Below are the code and all the weights of a small trained network. Each question names an input and a target symbol and asks about switching units off, where a switched-off unit gives its printed mean instead of its output.

import numpy as np


def w(rows, s, z=0):
    codes = np.array(rows[::2]) - 128.0
    scale = np.full(codes.shape[1], s)
    scale[-1] = z or s
    return codes * scale


def f(y):
    return y / 2 * (1 + np.tanh(0.7978845608 * (y + 0.044715 * y**3)))


def softmax(a):
    e = np.exp(a - a.max(-1, keepdims=True))
    return e / e.sum(-1, keepdims=True)


def log_softmax(a):
    a = a - a.max(-1, keepdims=True)
    return a - np.log(np.exp(a).sum(-1, keepdims=True))


def net(x, mask):
    ids = ['αβδεζηθλμπστφψω'.index(c) for c in x.split()]
    T = len(ids)
    res = E[ids] + P[:T]
    r = res
    for j in range(3):
        rows = slice(2 * j, 2 * j + 2)
        q, k, v = (r @ M[0][rows].T for M in (Q, K, V))
        z = softmax(np.where(np.tri(T) > 0, q @ k.T / 2**0.5, -1e9)) @ v
        o = O[0][rows]
        res = res + np.where(mask[j], z, o[:, -1]) @ o[:, :-1]
    y = f(res @ A[0][:, :-1].T + A[0][:, -1])
    res = res + np.where(mask[3:11], y, B[0][:, -1]) @ B[0][:, :-1]
    return log_softmax(res[-1] @ U[:, :-1].T + U[:, -1])


Q, K, V, O, A, B = {}, {}, {}, {}, {}, {}
E = w([
[155,120,144,111,112,134,85,46,109,192,124,141],'α',
[136,115,145,96,142,126,114,76,86,147,158,172],'β',
[141,71,168,99,108,140,98,78,102,169,135,144],'δ',
[134,105,176,98,152,155,116,115,84,86,162,140],'ε',
[136,134,196,129,113,126,145,101,107,72,173,115],'ζ',
[116,104,195,133,140,184,109,144,99,100,94,76],'η',
[179,122,152,131,122,152,103,177,93,138,169,157],'θ',
[145,148,183,179,99,128,141,135,122,110,146,80],'λ',
[190,136,173,129,132,165,149,161,156,101,110,171],'μ',
[153,119,138,186,135,183,133,155,143,170,121,40],'π',
[182,139,99,137,148,166,135,190,137,170,92,142],'σ',
[139,146,168,127,138,188,201,118,181,173,89,149],'τ',
[157,187,118,201,154,98,179,121,157,131,110,130],'φ',
[121,87,108,168,172,105,71,136,190,89,101,122],'ψ',
[3,184,123,144,168,69,142,230,199,169,53,134],'ω',
],0.02)
P = w([
[163,98,71,134,150,169,151,52,1,114,96,129],'0',
[135,97,104,156,143,172,136,79,33,129,94,160],'1',
[122,76,104,178,138,163,168,102,60,149,120,168],'2',
[107,117,159,161,146,152,125,126,97,146,97,178],'3',
[91,136,165,170,152,151,114,154,126,156,122,186],'4',
[72,141,173,175,148,145,117,180,163,164,143,196],'5',
[58,142,198,173,145,128,113,193,183,171,158,203],'6',
[37,155,196,179,144,120,111,223,218,175,189,212],'7',
],0.012)
Q[0] = w([
[179,113,133,197,153,192,220,140,125,185,146,158],'head 1',
[87,146,209,156,176,117,18,111,96,154,139,120],'head 1',
[113,110,231,184,138,152,97,131,86,103,145,207],'head 2',
[115,160,120,230,148,212,157,164,121,129,70,102],'head 2',
[137,130,151,254,156,160,173,133,138,125,102,177],'head 3',
[127,165,69,142,121,43,161,80,142,102,121,91],'head 3',
],0.014)
K[0] = w([
[163,178,119,154,116,122,188,169,186,161,79,147],'head 1',
[113,142,155,162,128,145,108,190,224,160,170,195],'head 1',
[16,165,135,150,169,113,158,247,188,161,118,98],'head 2',
[112,120,80,160,106,107,128,128,180,188,46,134],'head 2',
[74,133,106,166,154,51,119,169,178,147,93,136],'head 3',
[176,93,89,105,170,183,114,80,50,140,91,135],'head 3',
],0.014)
V[0] = w([
[132,133,107,156,77,63,85,207,17,146,154,112],'head 1',
[240,135,46,158,170,147,106,195,146,121,76,152],'head 1',
[87,159,136,76,128,80,166,129,66,58,162,227],'head 2',
[81,152,59,91,172,70,105,56,139,251,97,165],'head 2',
[87,4,103,90,159,140,65,128,131,109,122,168],'head 3',
[155,159,57,227,180,69,121,61,151,67,113,130],'head 3',
],0.011)
O[0] = w([
[138,177,175,148,144,87,120,67,195,133,54,189,35],'head 1',
[73,159,152,142,34,78,183,162,147,98,161,130,255],'head 1',
[112,197,172,51,104,166,86,148,81,143,108,128,56],'head 2',
[134,75,165,70,135,60,176,131,94,166,129,128,133],'head 2',
[127,119,99,34,124,161,101,111,208,118,163,115,120],'head 3',
[92,146,139,166,164,139,146,149,164,246,148,108,147],'head 3',
],0.013,0.0056)
A[0] = w([
[177,159,78,140,224,220,71,112,95,105,152,61,57],'neuron 1',
[112,71,86,127,114,90,158,187,117,139,196,61,65],'neuron 2',
[152,216,147,64,88,182,148,166,112,167,142,157,125],'neuron 3',
[189,206,51,73,122,175,75,92,202,62,130,120,69],'neuron 4',
[146,174,125,74,114,200,74,174,92,200,89,92,1],'neuron 5',
[131,120,166,81,126,25,168,159,127,183,131,104,68],'neuron 6',
[150,153,50,1,83,99,66,76,170,77,141,84,42],'neuron 7',
[164,54,175,67,168,114,162,142,96,178,172,125,22],'neuron 8',
],0.0075,0.0068)
B[0] = w([
[97,166,40,83,119,72,132,131,137,165,121,176,183],'neuron 1',
[164,156,160,88,135,150,131,81,113,142,102,172,249],'neuron 2',
[124,81,166,144,154,126,76,89,122,115,159,75,174],'neuron 3',
[60,41,164,130,140,133,171,113,115,149,74,99,181],'neuron 4',
[107,123,149,161,151,35,120,108,133,11,232,173,146],'neuron 5',
[142,126,85,140,156,162,107,97,124,77,128,73,224],'neuron 6',
[195,121,119,216,66,120,83,194,150,207,116,145,154],'neuron 7',
[122,184,114,174,96,89,100,156,172,136,93,97,219],'neuron 8',
],0.012,0.013)
U = w([
[148,136,129,83,140,96,158,120,130,118,88,54,211],'α',
[179,149,178,114,128,95,113,121,141,132,143,113,140],'β',
[161,123,153,112,88,106,126,163,155,168,109,147,106],'δ',
[101,43,166,104,133,82,151,155,102,169,166,150,95],'ε',
[95,136,147,97,169,134,156,80,96,120,156,160,94],'ζ',
[63,119,99,106,89,152,174,137,128,156,89,139,65],'η',
[129,116,253,99,142,175,147,67,134,144,50,202,111],'θ',
[139,226,131,142,109,184,94,122,139,132,80,201,92],'λ',
[80,141,126,154,52,222,108,167,112,115,160,94,73],'μ',
[179,67,118,166,157,167,164,93,150,87,148,148,76],'π',
[87,166,164,107,20,57,211,162,163,137,129,183,89],'σ',
[182,91,155,61,119,166,186,124,41,150,140,174,255],'τ',
[76,123,198,150,138,118,188,161,93,219,133,145,52],'φ',
[109,144,165,82,138,174,163,121,196,183,178,141,195],'ψ',
[127,118,162,95,159,105,160,177,137,128,99,139,144],'ω',
],0.0056)

Each question gives the input, a string of symbols that net reads in full, and the target symbol t.
The units are the heads (2 rows each of Q, K, V and O) and the neurons (one row each of A and B). Each row of codes is followed by its name. A weight is (code - 128) times the scale printed after its matrix; where a second scale follows, it is the last column's (O, A, B and U).
mask holds one flag per unit, heads first, then neurons. A switched-off unit (its flag False) gives its mean, the last column of its rows in O or B, instead of its output. The means were averaged over made-up inputs and are rounded, as every weight is.
A unit's drop is (log p(t) with every unit on - log p(t) with that unit switched off) / (log p(t) with every unit on - log p(t) with every unit switched off).
The circuit of an input: a set's keep is (log p(t) with only the set's units on - log p(t) with every unit switched off) / (log p(t) with every unit on - log p(t) with every unit switched off). Starting from all 11 units, units are removed one at a time, each time the one whose removal leaves the highest keep (on an exact tie, the one counted first), for as long as the keep stays at least 0.8.
units of the circuit, in order: the units of the circuit, biggest drop first
top k neurons: the k neurons with the biggest drops, biggest first
heads that matter: for each layer, one digit per head in row order, 1 if its drop is at least 0.15 and else 0, layers parted by /
input θ τ ε μ μ ε, target μ: heads that matter -> 110
input ε η λ θ φ θ, target φ: units of the circuit, in order -> (head 3)
input μ α φ σ ω θ λ, target α: top 2 neurons -> (neuron 6; neuron 8)
input σ ε θ θ, target θ: units of the circuit, in order -> (head 1; head 2; head 3; neuron 4)
input π λ θ π π ψ θ α, target ψ: heads that matter -> 001
input θ π α β τ, target τ: heads that matter -> 101
input λ δ ε λ β, target λ: units of the circuit, in order -> (head 2; head 1)
input ε ψ φ η ε α ψ θ, target ψ: heads that matter -> 001
input ψ μ ω λ ε, target α: units of the circuit, in order -> (head 2; neuron 6; neuron 8)
input θ τ ε θ π λ, target π: heads that matter -> 010
input ε ε α ω α ε τ ψ, target α: heads that matter -> 010
input ε λ α ε, target λ: heads that matter -> 111
input ε θ α θ ε τ β, target τ: heads that matter -> 101
input μ θ α ψ β μ ζ, target μ: units of the circuit, in order -> (head 2; head 1)
input ψ ψ λ τ, target ψ: heads that matter -> 001
input α α φ α λ λ ψ τ, target ψ: units of the circuit, in order -> (head 3)
input π θ ε φ β η ε η, target η: heads that matter -> 111
input ω τ δ τ β μ φ, target α: units of the circuit, in order -> (head 2; neuron 6)
input π τ σ, target τ: heads that matter -> 100
input σ η ψ η, target ψ: units of the circuit, in order -> (head 3)
input α η α ω τ, target α: top 2 neurons -> (neuron 8; neuron 6)
input μ ζ ζ τ τ π τ θ, target τ: units of the circuit, in order -> (head 1; neuron 2)
input η σ σ σ ε ζ, target σ: top 2 neurons -> (neuron 6; neuron 3)
input α β μ φ μ π, target φ: heads that matter -> 001
input ζ μ μ π τ ζ σ, target τ: units of the circuit, in order -> (neuron 8; head 1; neuron 2; head 3)
input φ α τ τ ε δ, target τ: units of the circuit, in order -> (neuron 2; head 1)
input ε δ ζ, target ζ: top 2 neurons -> (neuron 5; neuron 1)
input ε α β μ η ε ε, target η: top 2 neurons -> (neuron 4; neuron 1)
